array([7147, 4658, 7946, 6591, 1033]) >> 7147, 1033

array([[5625, 2461, 2380, 4860, 2586],
       [5803, 1129, 3341, 3719, 5572],
       [4359, 8368, 2230, 8204, 4273]]) >> 5625, 4273

array([[5299, 4092, 3370, 3403],
       [8732, 3723, 3036, 3551]]) >> 5299, 3551

array([70, 14, 78, 48, 55]) >> 70, 55

array([[1, 3, 4, 6, 3],
       [2, 3, 3, 7, 4],
       [1, 3, 1, 7, 4]]) >> 1, 4

array([ 420,  686,  472,  -12, -544]) >> 420, -544

array([[ 205, -328, -555,  161,  581],
       [  97, -280, -458,  468,  511]]) >> 205, 511

array([ 24,  45,  17, -32]) >> 24, -32

array([[4623, 6091, 5382, 5420, 7376, 4886, 5609],
       [4521, 3995, 9180, 9115, 3102, 9018, 5831],
       [4565, 4050, 9186, 9086, 3168, 8952, 5904]]) >> 4623, 5904

array([[5, 5, 5, 1],
       [7, 5, 4, 1],
       [4, 7, 6, 2]]) >> 5, 2
---
array([[147, 149,  44, 178, 165],
       [147, 234,  90, 190, 165],
       [143, 132,  44, 178, 160]])	165

array([[575, 297, 113, 310,  99, 660, 490],
       [117, 299, 130, 258, 364, 403, 728],
       [267, 334, 232, 126, 217, 750, 518]])	99

array([0, 7, 2, 2, 8])	8

array([ 98, 228, 204,  56,  87])	87

array([[ 17,  42, -14, -38, -11, -35],
       [ 18,  41, -11, -36,  -7, -35]])	-11

array([[ 31, -15, -34,  -4],
       [-11,  41,  -3, -11],
       [ 32, -25,  -7,  46]])	-11

array([[3, 6, 4, 5],
       [6, 5, 5, 4],
       [1, 5, 8, 6]])	6

array([[626, 664, 642, 784, 700, 355],
       [482, 433, 543, 254, 571, 546],
       [596, 819, 463, 786, 706, 224]])	700
---
-142	356	-640	907	279	288
-91	76	-50	308	290	-16
665	-897	422	642	702	-42
yields 290

43	60	45	25	45	42
55	39	56	78	52	59
56	42	53	73	52	59
yields 52

1993	2076	2565	5977	2760
3760	2927	1994	6913	3857
4956	4609	9524	1826	4112
yields 6913

73	65	13	89
60	41	54	73
63	84	43	39
yields 54

2	5	2	4	5	6	5
7	5	1	7	5	2	0
2	3	8	1	6	5	2
yields 2

4	6	6	6	6	8	3
4	3	7	2	6	8	7
2	7	8	2	7	2	5
yields 8

143	178	129	194	162	59
48	162	236	17	193	50
27	133	43	111	50	128
yields 193
---
[[  3 -10 -43  -5 -14]
 [ 20 -15  10  27 -29]
 [-13  39  38  21   1]] >> 3

[[-10   4  45  22  15   6 -16]
 [  3  -8  20  12 -34  11 -27]
 [ 18 -21  -7  -2  13  20  34]] >> -10

[[ -3   2  24 -29  31 -36]
 [ 36  29 -18  49  16  30]
 [ -5 -36 -13   1  29  40]] >> -3

[[-28  -7 -18  -7  17]
 [ 24  -7 -13  17  53]
 [ 13   5 -11   7 -14]] >> -28

[[-15 -14   2  11   4  -3]
 [-34 -34 -38 -14 -10   6]
 [-25 -37 -31 -10 -12   2]] >> -15

[[-23 -29  38  16 -28   2  29]
 [-17 -22  38  12 -24   4  25]
 [ 24  28 -41 -16  29  -3 -33]] >> -23

[[-11  -2 -16   3  17  23  -6]
 [ 40   2  29  -6 -50 -44   7]
 [ 17   4  13  -4 -24 -25   8]] >> -11
---
[[ 33  16 -11   1 -32  -5 -14]
 [-36 -23   2  21  34 -44  46]] --> 16

[ 45 -49  19 -24   8  34] --> -49

[ 30  24 -46  14] --> 24

[[-25 -40  53  21 -31   8  43]
 [-29 -33  53   6 -25  19  50]] --> -40

[-29 -37 -40  18  11] --> -37

[-25  41  -1   7] --> 41

[-51 -19  37 -12 -14] --> -19

[[  9   2  -4  -2 -27  40]
 [ 21  22  22 -15   9 -11]
 [ 21  22  21 -14  15 -11]] --> 2

[-28  -6 -24   3  38  37] --> -6
---
[[  2.39  15.73  16.77 -12.11  21.09]
 [ -0.05  11.82  17.82  -9.80  20.68]] ans = 20.68

[[-0.3 -0.5 -0.5 -0.2 -0.1 -0.4 -0.3]
 [ 1.4 -1.6  1.0  0.6 -0.4 -1.4 -1.6]
 [-0.8 -0.7  0.0 -0.5 -1.2 -1.5 -0.2]] ans = 1.0

[[  8.48  12.23  -4.75  -7.53  -3.34  -6.28   5.27]
 [-11.68 -16.80  17.75   9.64  -8.19   4.83   3.49]
 [  5.38   2.53  -1.13  -2.82  -7.21  15.62  15.78]] ans = 15.78

[ -2.1 -17.1  19.1   9.1   3.9   1.5] ans = 9.1

[ 0.025  0.124  0.129 -0.098  0.165] ans = 0.129

[  -2.5  170.2    1.9   16.8 -111.8  -63.4] ans = 16.8

[ 13.0 -14.5  17.6  10.3] ans = 13.0
---
1.62	-0.61	0.44	-1.53	1.45	0.98	1.81 out -1.53, 1.81

7.8	-8.7	0.7	-17.8	-17.3	4.8	-13.3
-21.4	-15.6	-24.2	1.5	-17.7	-14.4	-7.2
-24.6	-22.2	14.1	-7.4	-3.6	-20.7	-5.6
out 1.5, 14.1

-112.6	122.6	-197.3	191.3	107.7
153.0	-225.3	186.1	-162.4	97.1
-181.1	99.5	148.3	-186.4	135.2
out 186.1, 191.3

-0.071	-0.134	0.201	-0.051	-0.010	0.121	-0.074 out -0.051, 0.201

-0.053	0.140	0.137	0.128	-0.185 out 0.137, 0.140

0.17	-0.01	-0.16	0.12	-0.14 out -0.16, 0.17

0.86	5.91	13.53	9.95	2.75
-8.76	0.05	-14.13	-3.35	9.33
-7.00	0.70	9.12	13.38	-5.79
out -14.13, 13.53

0.073	-0.053	-0.086	-0.128	0.102 out -0.086, 0.102

-11.7	16.1	-8.8	-12.9	3.1	-14.3	3.9 out -12.9, 16.1
---
[-17  26  42  -8  47] Out: 42

[[-13  -5   7  42  -5]
 [-17  -6  27 -40 -17]
 [-13   8  28  17 -10]] Out: 7

[[ 24  -8 -15  25 -14]
 [ 15   5  15  43  22]
 [ -1 -33  20  -4  38]] Out: -15

[ 47 -48   9  21   4] Out: 9

[ -4  -9 -38 -14   7] Out: -38

[[ 10 -49 -29  23   0]
 [-10  42  31 -21   0]] Out: -29
---
[1.462, -1.222, 0.320, 0.747, -0.280, 1.043]	1.043
[1.20, -0.52, 1.13, 0.82, -1.23, -0.47]	-0.47
[0.013, -0.034, -0.057, -0.184, 0.162, 0.077]	0.077
[-3.606, -2.500, 16.331, -14.180, -18.431]	-18.431
[-2.0, 1.5, -0.3, -1.8, -1.0, -1.3]	-1.3
[116.276, 106.698, 177.331, -114.888]	-114.888
[-169.70, 135.80, -105.55, -59.37, 55.88, -18.26]	-18.26
[0.43, 0.96, 1.35, -1.33, -0.54, 0.82]	0.82
---
[[ 12   3 -36  -3]
 [ 10  -7  10  -7]
 [ -3  -2  39   4]] -> 10

[[-26 -21 -18 -45  37  15]
 [ 17  27 -25 -16  23  -6]
 [-29   8  -4  16  -3  -3]] -> 23

[[  2 -22  -6  20]
 [  1  10  48  27]
 [-10 -20 -21  29]] -> 48

[[ 14   5  -6   2]
 [ 25  44  50   7]
 [ 43  15 -20   7]] -> 50

[[ -1  -3  -2   1   3 -21]
 [  0  -1  -1   0   1  18]
 [  1   0   0   0   0  43]] -> 1

[[ 32   7 -34  17 -32  25]
 [-15  22  28   8   3  43]
 [ 16 -30  -8 -20   3 -38]] -> 3

[[ 33   8 -30   0 -12  18  -3]
 [  6   5 -10   4   7 -37  -8]
 [  8  24  18   1 -38  22  14]] -> -37
---
134  122  114  145   93   98   67
 92  107  121  114  155   54  128
184  177   28  224   49  110   14
-> 184

3833  3600  2317  3557  5651  3447
3297  3634  8056  3676  4206  4111
2838  2761  2732  3195  2329  3622
-> 2838

 23   97   74    2   58
164  205  148   41  157
194  128  125  139  223
-> 194

35  32  96  43
21  90  26  56
68  26  85  59
-> 68

-14  -20  -18   16  -37
-29  -36   -8   26    9
-16  -22  -17   18  -31
-> -16

 37  -45   44    3   11
 40   16   28   14   39
  7   24   24   28    8
-> 7
